Below is a small trained network, with its code and all its weights. Each question gives an input and a target symbol and asks what happens when units are switched off, that is, made to give their printed mean instead of their output.

import numpy as np


def w(rows, s, z=0):
    codes = np.array(rows[::2]) - 128.0
    scale = np.full(codes.shape[1], s)
    scale[-1] = z or s
    return codes * scale


def f(y):
    return np.maximum(y, 0)


def softmax(a):
    e = np.exp(a - a.max(-1, keepdims=True))
    return e / e.sum(-1, keepdims=True)


def log_softmax(a):
    a = a - a.max(-1, keepdims=True)
    return a - np.log(np.exp(a).sum(-1, keepdims=True))


def net(x, mask):
    ids = ['ΘΦΩαβγδεμπσψ'.index(c) for c in x.split()]
    T = len(ids)
    res = E[ids] + P[:T]
    r = res
    for j in range(2):
        rows = slice(2 * j, 2 * j + 2)
        q, k, v = (r @ M[0][rows].T for M in (Q, K, V))
        z = softmax(np.where(np.tri(T) > 0, q @ k.T / 2**0.5, -1e9)) @ v
        o = O[0][rows]
        res = res + np.where(mask[j], z, o[:, -1]) @ o[:, :-1]
    y = f(res @ A[0][:, :-1].T + A[0][:, -1])
    res = res + np.where(mask[2:10], y, B[0][:, -1]) @ B[0][:, :-1]
    return log_softmax(res[-1] @ U[:, :-1].T + U[:, -1])


Q, K, V, O, A, B = {}, {}, {}, {}, {}, {}
E = w([
[155,186,45,93,132,60],'Θ',
[147,193,123,135,105,151],'Φ',
[147,145,80,204,98,217],'Ω',
[146,116,91,153,216,84],'α',
[3,65,160,93,164,69],'β',
[113,82,128,36,139,216],'γ',
[98,177,73,175,173,199],'δ',
[124,196,61,236,99,99],'ε',
[208,119,131,170,104,113],'μ',
[110,232,104,144,232,118],'π',
[194,148,166,82,204,192],'σ',
[152,242,189,92,57,100],'ψ',
],0.014)
P = w([
[153,115,2,4,80,130],'0',
[173,133,11,30,101,149],'1',
[185,129,34,46,111,155],'2',
[194,135,51,78,126,145],'3',
[185,139,79,89,136,153],'4',
[182,132,104,121,153,146],'5',
[188,133,117,152,156,149],'6',
[188,141,146,160,164,152],'7',
[192,148,172,175,175,147],'8',
[203,154,195,207,188,142],'9',
[196,156,210,225,196,146],'10',
[204,145,227,231,199,147],'11',
],0.0066)
Q[0] = w([
[150,121,118,87,106,151],'head 0',
[29,67,158,48,101,74],'head 0',
[102,137,160,100,153,160],'head 1',
[253,192,38,159,201,240],'head 1',
],0.012)
K[0] = w([
[131,107,141,84,124,136],'head 0',
[137,123,82,110,110,122],'head 0',
[137,130,127,144,105,114],'head 1',
[140,153,249,183,151,117],'head 1',
],0.018)
V[0] = w([
[81,126,103,254,137,124],'head 0',
[101,135,172,121,165,97],'head 0',
[100,160,136,152,5,88],'head 1',
[38,204,120,96,147,159],'head 1',
],0.0095)
O[0] = w([
[45,160,35,84,59,127,4],'head 0',
[128,117,112,49,195,129,28],'head 0',
[86,141,244,137,47,118,4],'head 1',
[14,254,127,163,206,178,105],'head 1',
],0.0071,0.0037)
A[0] = w([
[137,117,77,126,145,58,5],'neuron 0',
[122,122,105,177,95,195,44],'neuron 1',
[87,179,106,108,156,159,101],'neuron 2',
[167,183,143,80,129,2,95],'neuron 3',
[160,180,115,184,82,68,195],'neuron 4',
[77,185,84,152,122,136,118],'neuron 5',
[159,215,178,126,141,167,190],'neuron 6',
[183,194,85,170,129,181,95],'neuron 7',
],0.0081,0.0031)
B[0] = w([
[179,159,97,148,146,131,138],'neuron 0',
[159,141,108,200,78,138,172],'neuron 1',
[76,98,144,112,139,184,149],'neuron 2',
[147,190,1,98,124,195,157],'neuron 3',
[108,117,143,70,77,53,200],'neuron 4',
[34,101,116,108,103,141,163],'neuron 5',
[132,171,204,133,141,131,220],'neuron 6',
[66,101,131,185,155,91,255],'neuron 7',
],0.0079,0.009)
U = w([
[157,188,63,94,119,139,45],'Θ',
[131,182,223,140,134,95,205],'Φ',
[140,127,121,207,91,220,82],'Ω',
[156,95,115,156,203,96,171],'α',
[64,66,158,108,126,67,192],'β',
[141,106,143,45,99,254,200],'γ',
[82,139,110,118,149,177,122],'δ',
[106,158,100,154,82,111,66],'ε',
[180,57,155,114,79,80,234],'μ',
[80,142,137,105,168,124,85],'π',
[180,133,168,123,176,185,102],'σ',
[171,229,143,99,110,141,1],'ψ',
],0.0082,0.0036)

Each question gives the input, a string of symbols that net reads in full, and the target symbol t.
The units are the heads (2 rows each of Q, K, V and O) and the neurons (one row each of A and B). Each row of codes is followed by its name. A weight is (code - 128) times the scale printed after its matrix; where a second scale follows, it is the last column's (O, A, B and U).
mask holds one flag per unit, heads first, then neurons. A switched-off unit (its flag False) gives its mean, the last column of its rows in O or B, instead of its output. The means were averaged over made-up inputs and are rounded, as every weight is.
A unit's drop is (log p(t) with every unit on - log p(t) with that unit switched off) / (log p(t) with every unit on - log p(t) with every unit switched off).
The circuit of an input: a set's keep is (log p(t) with only the set's units on - log p(t) with every unit switched off) / (log p(t) with every unit on - log p(t) with every unit switched off). Starting from all 10 units, units are removed one at a time, each time the one whose removal leaves the highest keep (on an exact tie, the one counted first), for as long as the keep stays at least 0.8.
circuit, biggest first: the units of the circuit, biggest drop first
unit that matters most: the unit with the biggest drop
k most important neurons: the k neurons with the biggest drops, biggest first
which heads matter: for each layer, one digit per head in row order, 1 if its drop is at least 0.15 and else 0, layers parted by /
drop when u is switched off: that unit's drop, to one decimal
input Ω Φ Ω Θ ε ε Ω Ω Θ, target Θ: circuit, biggest first => [neuron 3; head 0]
input Ω Ω δ Ω π Ω Ω π, target δ: circuit, biggest first => [head 1; head 0; neuron 2]
input μ σ γ γ Ω π μ β σ Ω, target α: which heads matter => 01
input γ Ω σ Φ σ σ α Θ, target Θ: circuit, biggest first => [neuron 3; head 1]
input γ σ ψ σ Φ γ β ψ Ω, target Φ: circuit, biggest first => [head 1; neuron 6]
input σ σ Ω π ψ Ω Ω Φ, target Φ: circuit, biggest first => [head 1; neuron 6]
input γ π π Ω ψ σ, target Φ: circuit, biggest first => [head 1; neuron 6]
input Θ μ μ α γ γ Ω μ δ ψ β ψ, target ψ: circuit, biggest first => [neuron 3; head 0; neuron 7]
input Ω β Φ π, target π: which heads matter => 01
input ψ μ Ω δ δ β Ω π, target π: unit that matters most => head 1
input Θ Ω ψ σ, target Φ: which heads matter => 11
input Ω σ ψ γ Ω, target Φ: circuit, biggest first => [head 1; head 0; neuron 6]
input Ω σ γ Ω, target α: circuit, biggest first => [head 1; head 0; neuron 7]
input π ε γ Φ Ω π δ, target δ: circuit, biggest first => [head 1; head 0; neuron 5]
input Ω β Ω Ω γ γ α Θ π, target δ: 3 most important neurons => [neuron 2; neuron 5; neuron 4]
input δ Φ ε σ, target α: drop when head 1 is switched off => 0.9
input Ω μ π δ, target δ: drop when head 1 is switched off => 0.6
input Φ Φ Θ Φ, target Φ: drop when head 1 is switched off => 0.5
